What each symbol does to the nodes:
q509: x>q193, e>q424, m>q303, r>q287
q255: x>q222, e>q387, m>q278, r>q57
q763: x>q658, e>q573, m>q716, r>q316
q316: x>q247, e>q658, m>q785, r>q667
q233: x>q151, e>q490, m>q935, r>q88
q860: x>q10, e>q547, m>q775, r>q217
q471: x>q185, e>q968, m>q88, r>q631
q387: x>q255, e>q548, m>q777, r>q222
q565: x>q391, e>q546, m>q387, r>q909
q317: x>q716, e>q667, m>q471, r>q241
q837: x>q195, e>q132, m>q408, r>q218
q719: x>q310, e>q217, m>q938, r>q677
q286: x>q480, e>q927, m>q698, r>q609
q842: x>q184, e>q408, m>q896, r>q61
q905: x>q934, e>q935, m>q206, r>q546
q826: x>q759, e>q21, m>q316, r>q6
q777: x>q278, e>q200, m>q480, r>q399
q88: x>q382, e>q151, m>q934, r>q357
q119: x>q470, e>q94, m>q287, r>q896
q759: x>q6, e>q826, m>q247, r>q573
q858: x>q244, e>q822, m>q218, r>q352
q353: x>q764, e>q609, m>q491, r>q133
q813: x>q968, e>q785, m>q233, r>q471
q408: x>q842, e>q828, m>q470, r>q184
q424: x>q509, e>q896, m>q181, r>q193
q785: x>q813, e>q241, m>q490, r>q968
q609: x>q353, e>q480, m>q670, r>q764
q388: x>q927, e>q399, m>q764, r>q286
q930: x>q938, e>q514, m>q352, r>q126
q133: x>q698, e>q764, m>q264, r>q767
q200: x>q777, e>q131, m>q286, r>q278
q573: x>q763, e>q6, m>q317, r>q658
q828: x>q408, e>q79, m>q119, r>q842
q667: x>q317, e>q247, m>q968, r>q716
q357: x>q835, e>q382, m>q565, r>q935
q193: x>q287, e>q509, m>q21, r>q686
q264: x>q672, e>q787, m>q719, r>q547
q57: x>q131, e>q222, m>q388, r>q200
q480: x>q609, e>q286, m>q767, r>q353
q764: x>q133, e>q353, m>q787, r>q698
q672: x>q547, e>q264, m>q310, r>q860
q21: x>q826, e>q303, m>q658, r>q759
q683: x>q79, e>q218, m>q61, r>q828
q575: x>q181, e>q686, m>q6, r>q303
q241: x>q785, e>q716, m>q631, r>q813
q391: x>q909, e>q565, m>q255, r>q206
q126: x>q822, e>q938, m>q837, r>q858
q181: x>q303, e>q575, m>q573, r>q21
q909: x>q206, e>q391, m>q222, r>q2
q670: x>q491, e>q767, m>q860, r>q787
q938: x>q126, e>q930, m>q132, r>q822
q775: x>q514, e>q677, m>q858, r>q930
q6: x>q573, e>q759, m>q667, r>q763
q546: x>q565, e>q934, m>q548, r>q391
q222: x>q57, e>q255, m>q399, r>q131
q195: x>q218, e>q837, m>q842, r>q683
q490: x>q233, e>q631, m>q835, r>q151
q132: x>q837, e>q352, m>q828, r>q195
q927: x>q286, e>q388, m>q133, r>q480
q185: x>q631, e>q471, m>q382, r>q490
q677: x>q775, e>q310, m>q822, r>q514
q896: x>q424, e>q470, m>q575, r>q509
q310: x>q677, e>q719, m>q126, r>q775
q787: x>q264, e>q491, m>q217, r>q672
q352: x>q132, e>q244, m>q79, r>q837
q244: x>q352, e>q858, m>q683, r>q132
q382: x>q357, e>q88, m>q546, r>q835
q968: x>q471, e>q813, m>q151, r>q185
q470: x>q896, e>q119, m>q686, r>q424
q716: x>q241, e>q317, m>q185, r>q785
q934: x>q546, e>q905, m>q2, r>q565
q278: x>q399, e>q777, m>q609, r>q388
q10: x>q217, e>q860, m>q514, r>q719
q303: x>q21, e>q181, m>q763, r>q826
q206: x>q2, e>q909, m>q57, r>q548
q658: x>q316, e>q763, m>q241, r>q247
q61: x>q94, e>q184, m>q509, r>q119
q247: x>q667, e>q316, m>q813, r>q317
q399: x>q388, e>q278, m>q353, r>q927
q514: x>q930, e>q775, m>q244, r>q938
q151: x>q88, e>q233, m>q905, r>q382
q767: x>q670, e>q698, m>q547, r>q491
q631: x>q490, e>q185, m>q357, r>q233
q184: x>q61, e>q842, m>q424, r>q94
q217: x>q719, e>q10, m>q930, r>q310
q131: x>q200, e>q57, m>q927, r>q777
q935: x>q905, e>q835, m>q909, r>q934
q218: x>q683, e>q195, m>q184, r>q79
q835: x>q935, e>q357, m>q391, r>q905
q698: x>q767, e>q133, m>q672, r>q670
q822: x>q858, e>q126, m>q195, r>q244
q547: x>q860, e>q672, m>q677, r>q10
q686: x>q575, e>q287, m>q759, r>q181
q548: x>q387, e>q2, m>q200, r>q255
q2: x>q548, e>q206, m>q131, r>q387
q94: x>q119, e>q61, m>q193, r>q470
q79: x>q828, e>q683, m>q94, r>q408
q287: x>q686, e>q193, m>q826, r>q575
q491: x>q787, e>q670, m>q10, r>q264

The rows follow the links: the fewer symbols apart two nodes are, the more alike their rows tend to be.

Each row is also shifted at random along 10 hidden directions that mean nothing.

Rows with their nodes:
 14    6   23   -8    5  -14   33   40  -15    0    4    2    3  -12   46   20  -52   36  -18   13   -6  -43   17   38   38  -36  -34    4    1   90  -10    6  -22    9   -3  -17    4  -34   38  -31  -22   73    7  -36   19  -71  -16
node: q509
 74  -29   -9   29   -5   10   -6   -3    5   13   -1   40    7   -1  -15  -24   -5  -37   26  -32   19   65  -28   -4  -52  -16  -15   11   19   17   -3   39    9   51   -5  -31   27   60   -5   28   75   -9   20   -7  -15   14   10
node: q927
 41  -14   -6   16   11    9   -1   -9    8   -2   -9    7   -6    8   15   -4  -37   19    6    3   -4  -21  -10    1   20  -17  -16   15   -4   40   17  -10  -16   -2   10   14   20  -11    2  -19   -5   16   11  -18   -2  -11   -9
node: q357
-14   20  -34   15  -19   11    4    8  -21   31    6   37  -15   -3   47    8   -9  -51   24   -9   -7   -1  -48  -20    3  -21   13  -15   27    1  -19   23   -8  -17  -21  -38   39   27  -52   56  -11   11   15   13  -11   -5   50
node: q822
-48   14   -5   28   -5    9   18  -24   32    7   16  -33  -25  -15   11  -14  -30  -66  -19   -4   -8   -8  -13   13    2  -12    1    4  -18   -7   -9   21  -37   -9    7   -2   16  -42  -21    3   32   11  -10   16  -10   26   12
node: q217
 40   -9   35    2   13   -8   21  -21    2  -20   23   -7  -27    1   33  -17  -26   17   25    5  -31   -9   11   14   20   19    7    7   14  -60  -14    2    2  -39  -50    3    9  -49  -53  -23  -18  -25   13    8    0  -19   16
node: q787
-116    -8    31   -25   -31   -23    -8    -8   -18   -19   -26   -23   -24    14    -8    -7   -29    20   -31     7   -14   -18     9    19     3    17   -11    -1    43    11    14   -18    -4   -60   -28    -6   -56   -15   -32    24   -17    -8    22    13    -2     5     5
node: q131
 44   41  -30  -49   16    4  -10   34   -5    5    4    3   14  -27  -59   17   56   26  -40   33   29  -60  -17  -32  -13    5   17   -5   -8   63  -13  -21    9    4   20   12  -42   50   75   -3  -74   27  -19   -4    0  -21    6
node: q79
 19   13    4   -8   23   -6   -1   -8   25   12   12  -48    1  -18   -4  -10   10  -70  -49  -19    0  -12  -38  -23  -10   -1   24  -17  -32  -26  -23   -4  -45  -13   53   19   -7  -42  -13   34   17   15  -43   24   -6   46    9
node: q408
 51  -33    4   39   24   22   -8  -28   23  -22    4   10   -4   22   19  -14  -16   27   33   -4  -20   16   10   -8   24   14    9   12   -4  -66   16    1   14   -3   -9   23   49  -47   -8  -52   -7  -40   11   -4   -1   -7  -16
node: q835
 80  -31    7    3   24   12   -5  -24   32  -46   -6   29   15   -9   13  -16  -68  -42  -23  -34   -5  -12  -11   19   33  -19  -30  -19   23   33   12    8    6   21   39    2   58    6   18    5    6    5   -9   -8   26  -15   -4
node: q968
 53  -10   19    0   15   -1   -6  -28  -36   -6    4  -17   13   20   11   17  -11  -15  -53   -1  -25   -2   -7    1   22   -3   11  -27    4  -49   -5  -16  -27  -41   16    6    5  -43  -21   33  -28  -25  -11   31   10    3    4
node: q316
 27   28  -28  -31  -25   15   11  -37  -11  -10    7    4    9   24   -3  -18   -3   31   44  -11  -11  -34  -48    4   27   21   11    1  -11  -27  -20    4  -37    3    7  -22  -16   73  -34    4   38  -38  -31    4    3   62   35
node: q514
 66   -7   -1   -3    9    4  -16   34   45    0  -11   14  -21  -15   -2  -17   -6  -16    1  -30    7   -5  -16    6  -16   26   -3   -7   32   -2    7   21   43   -6   -2  -30  -12  -21   46  -18   14   19    6  -16   -4   -6    1
node: q698
-117     3   -11    18   -15   -25   -24    37   -22    39   -24     1     9     0     5    29    76    -1    21    19    12    62    26   -60   -32     2    36     0   -18   -31    16   -23    33     1    -5    30    -7    -9   -10    27   -22     0    16     6   -25    -3   -13
node: q241
-42  -34   12   10    3   -4  -17   23   14  -25  -23   24    4   13   39  -14  -31   15   26  -27  -10   17   -1   -9   19    5    0  -11   35  -12   14    6   29    3    0   -2   30  -26   -2  -13   -8    4   17  -15   10  -24  -13
node: q813
 13   17  -26  -28   12   33  -18   -4   46  -20   10   38   14    3  -32    4   43   31   13  -20   16  -41  -17  -15   19   36    9  -10  -12  -22    3  -17   42   14   33    2    8   40   65  -41  -24  -20  -38  -20    5    8    5
node: q896
-41   19   -5   11  -11  -23   18   15   11   33   -1  -24  -20  -30   15   -4   12  -27   32   18    8   16   10  -12  -22  -13    6   23  -29   20   -3    4  -10   11  -15   14   -9   -7  -32    6   29   31    9   -3  -22   10    4
node: q491
  3  -23   14  -22   -1   25  -15  -37   -9  -11    5   10   10   45  -13   -7  -22  -12  -32  -57    1  -12  -40   32   -2    6  -29  -29   24  -19   -4   -3  -23  -15   38  -31   -2   29  -30   43   37  -30  -27   10   23   49    7
node: q573
  7   -9  -16   22    8   13  -22  -22   34  -23  -12  -25   -7   -8  -29  -24   -4  -56  -21   -2   -5   21    5   -9   -8   19   19   -9    5  -50   15   12   13   -3   15   16   10  -26    8    0    6  -37    0   32   -1   36   -7
node: q200
 23   -8   47  -34    2  -11   29  -23  -36   -8   34   29   21   17   -1   19   17   66   15   -6    2    2   24   30    6   -1  -28    7  -12   -3  -21  -19    1   12  -21   -8   -9   42  -18   -7   10  -17  -14  -19   11  -25    4
node: q424
-23   -3   -7   -9   -1   -2    2   60   13   13   -4    0   10  -18   -4  -21   -6  -22    3  -26   31   14  -24    5  -44  -20  -15   -3   12   71  -21   40   -7   58   20  -31   -8   28   31    7   42   55   -3  -21   11   -3  -15
node: q218
 10   -5    9    1    6    3  -14  -25   47  -42    1   14    5  -21  -54  -14   29   -7  -14    3    2   19   20  -16   -6   38   19    5    3  -47   14   -2   56    9   -5   17   -3    5   59  -31   -4  -44   -4    8  -17   -2    4
node: q609
-94  -19   13   -6  -33  -22    4   27  -61    9  -25   14   13   47   57    0  -23   80   50   -7  -16   16  -21  -10   17  -12    0    7   24   16   -4   -3  -31   -5  -22  -18  -13   16  -57   14    9    8   23  -21    1   -9   -1
node: q247
-30  -24    1   25  -15   12  -10   10   19   38  -17   30  -20    8    5    6  -39  -38  -22  -40   25   10  -22   26  -33  -35  -55    8   20   92   27    8   -6    9   23  -34    9   13   12   31   60   53   19  -30  -12    1   -7
node: q935
-32  -18   15  -14  -15   21  -12  -71   52  -38   -9   13   -4   18  -34  -14  -46  -19  -35  -50    1  -29  -12   45   23   16  -45   -4    4   11   30  -19   -2   -9   47   -8   -1   29   11    5   63  -25  -30  -10    4   53    5
node: q934
 20  -28   15  -25   10    3   -8  -34   18  -35    3   39   32   -2  -54  -10   10   12    8  -26   32   22   23   16  -19   -1  -40    4   -5   35   14  -14   32   60   26   16   14   92   20    1   36  -26  -17  -19   17    9  -16
node: q185
-30  -18  -13   52    7   12  -38   41   56    2  -21   11  -28  -17    0  -15   12  -53  -17  -12   -2   39   -9  -39  -27   25   36   -8   39  -48   20   29   62  -16  -14  -10   20  -80   57  -18  -20    4   33    7  -27  -23   -2
node: q286
 10   10   11  -10  -18  -25   11   -9   -4    9   -9   15  -21  -22   18    3  -32  -22  -11    4   -8  -18  -24   -4    7  -16  -10    9   17   52    0   -8  -13  -31  -17  -11   -9   15  -25   39    2   30   15   -6  -24  -16   37
node: q764
  0  -22    6    7  -11   18  -22  -13  -16   27   -7   48  -31   42   20   14   -7   26   16  -28   -5   -8  -31    1   -6    9  -20    1   40  -11   21  -19   16  -55  -24  -29    3    6  -43   27   -7  -11   27  -12  -17   -3   22
node: q905
-63   16   28  -22  -29  -35   37  -36   -2   -5    8   13  -10  -39  -11    8  -31  -19  -18   19    8  -19   16   24    3  -35  -40   27   -9  103    0  -17  -17    3  -20    6  -13   62  -25   35   22   33    7  -14  -20  -22   29
node: q767
-36    7   16   -3  -16  -18    2  -23   18   11   -2   13  -33  -22   13    2  -17  -58  -23  -13   -7   -8  -23   -8   -4   -3   -4   -2   18   10    3  -11    3  -48  -11   -7   -1   -4  -40   54    7   13    8    8  -30    3   43
node: q133
 56    2  -19  -29   13    0   -9   -6  -12  -17  -12   26   15    0  -15    6    7   57   24   24    8  -37    0  -23   22   -2   -4    9   -4   45   14  -34   11    6    6   35    3   59    7  -12  -53   -4    1  -15    8  -18   -2
node: q631

From each start, follow one symbol. Which node do you reach?
Answers are names.
start   0    7   29  -14   17   -2    6  -14  -16   15   17  -37  -13    4   11   30   -9  -42  -73   -6  -10  -30   12   32    8  -10  -17  -30   -5  -16   -8  -23  -26  -54   20    2  -13  -61  -26   38  -26   13  -22   26   18    3   -2
r
q21
start  28    3   -5   28   19  -10   16   58    6   31    2  -23    2  -20   49   -5  -18  -20   -1   -1   -2    6  -26  -23   -4  -34   14    4  -18   38  -23   27  -38   23   17   -3   18  -62   19  -13    5   69    2  -17   -6  -28  -12
e
q842
start -25   10   17   19    2  -14   29   18  -39   43   22   17   -6  -13   46   44    1  -13  -10   21    3    6   25    8   -1  -50  -20    3  -12   49  -12   -5  -11   -7  -25   -4   28  -20  -24   25  -30   50   19   -9   -4  -64    6
m
q21
start -17   22  -61    8   -9   17  -31   14   32    7  -36  -20  -17  -18  -23   -7   -7  -58  -18    9   11  -24  -19  -17   -4    4   12  -10    7   30   28    4    5   -8   33    8   -6    4   28   15  -12   16    3   15   -3   37   -1
r
q200
start -26   -4    1  -32    1   23   -1   -5   10  -37    9   26   10   33   10  -10   -5   79   49  -23   -4  -41    1   22   38   31  -12   -6    9  -27   -1   -8   20    7    0   -9    6   29    2  -51  -14  -28  -19  -24   30    1   -7
e
q287
start -60    0  -21   20   -7   41  -14  -28   50    9   19   22  -33   10  -12  -23   11  -51   21  -41   10    3  -37   -3  -26   23    3   -1   13  -50   -1   17   20  -12   -2  -23   27   15  -29    9   32  -30   -6    9  -15   44   28
r
q719
start -66  -10   -5   17    6   27   -2    7   19   -5   10   14   -2    5    7    5  -18  -27  -10  -21   13   -3   12   24   -1  -18  -25  -11    9   21    5   15   11   20   15  -12   39   -9   13   -9   -2   15   -2   -8   20  -14  -16
x
q21
start -64    1   19   -6  -13   -9   13  -13   15   12   14   -5  -23   -8  -11  -11   13  -12   18  -10   11   12    9   15  -32    8  -12   16   -5   -6   -6    1    7   -3  -23   -5  -17   15  -39   10   37   -3    1   -2  -12   19   11
x
q672
start -155    -3   -11    42    -5    18    -1    -8     3     0     7     9    -3     6    18    14    -2   -24    -3    14     0    13    19   -14    10   -24     7     0    -4    -5     9     1     3     1    -6    18    54   -24   -19    -1   -40    -4    15    11    -1   -24    -4
x
q6
start -23   -2   -9    8    8   -3   16   32    6  -17    8    0   18  -10   20  -29   -4   23   51    6    2   14   -8  -23    1  -11   21   13   -8   10  -26   30  -10   55   -9    9   27   10    0  -35   -1   13    3  -13    7  -19  -10
x
q79
start  -1    8    0    6   -3  -18   30    6  -33    2    7  -13   -5   -7   76  -15  -52  -28   28    5  -31   -7  -33  -10   31  -32   17   -6   10    1  -34   23  -54  -12  -20   -6   34  -16  -84   34   -8   19    9   15    7   -9   31
m
q828
start   5  -20  -18    7   -5   18  -19   24   12  -46  -32   17  -20   22   34  -40  -71   56   34    0  -29  -41  -34   -4   45   23   12    3   71    4   13   25   12  -27  -32  -21   10  -25   11  -48  -46   -7   40  -12   10  -29    4
x
q278
start -41    4    4   31    6  -14   12  -42    8   12    2  -26   -5  -28   -2   18  -16  -53  -36   33    1    4   22  -14    7  -46  -10   21  -49   49   18  -30  -36   -2   22   58   28  -21  -24   21   -4   22    1    9  -20   -2   -4
r
q835
start  -98   -13    47    -1     2   -19    -4   -16    23   -55   -17   -31     9   -12    -1    10   -49   -30  -102     1   -25   -18    33    19    48     1    -5   -26    15     1    19   -19     2   -38    30    20    -5   -90    51    -3   -35    10   -11    15    11   -31   -17
x
q716
start -22   11  -31   24    0   28  -28   46   41   33   -5  -24  -28   11   -2  -14   35  -28    6  -27    5   10  -29  -12  -34   41   34  -13    9  -74    0   32   20  -17    6  -34  -21  -64   34  -22   22    1   -4    8  -10   40   -7
m
q126
start -53    0   -1   30   -1   26   -4    1   39  -24   19   28   -2  -19  -24    3   11  -52  -36   -9    5   24   23   15  -10   11    3  -15   24  -31    0   35   56   16  -13  -29   32  -18   67  -18   -8  -16    6   10   -2  -33    5
m
q132
start  -1   12  -30    5  -26    9   -4  -29  -25   18  -10   41   -8    5   -1   24   -4   -2   24   17    6   -7    4    5    8  -19  -21    8    5   39   23  -14    9   -6  -16   -6   18   70  -28   31   -5   -8   21   -2  -10   -1   22
r
q548
start -22   39  -55    0  -22    0  -15   19    2   31  -39  -16  -10   -6    0   25   10   24    9   41    5  -45   -6  -25   26   -4   12   16  -31   56   35  -31  -13  -17   23   23  -30    5   36  -14  -24   35    3  -14  -19   16   -7
r
q391
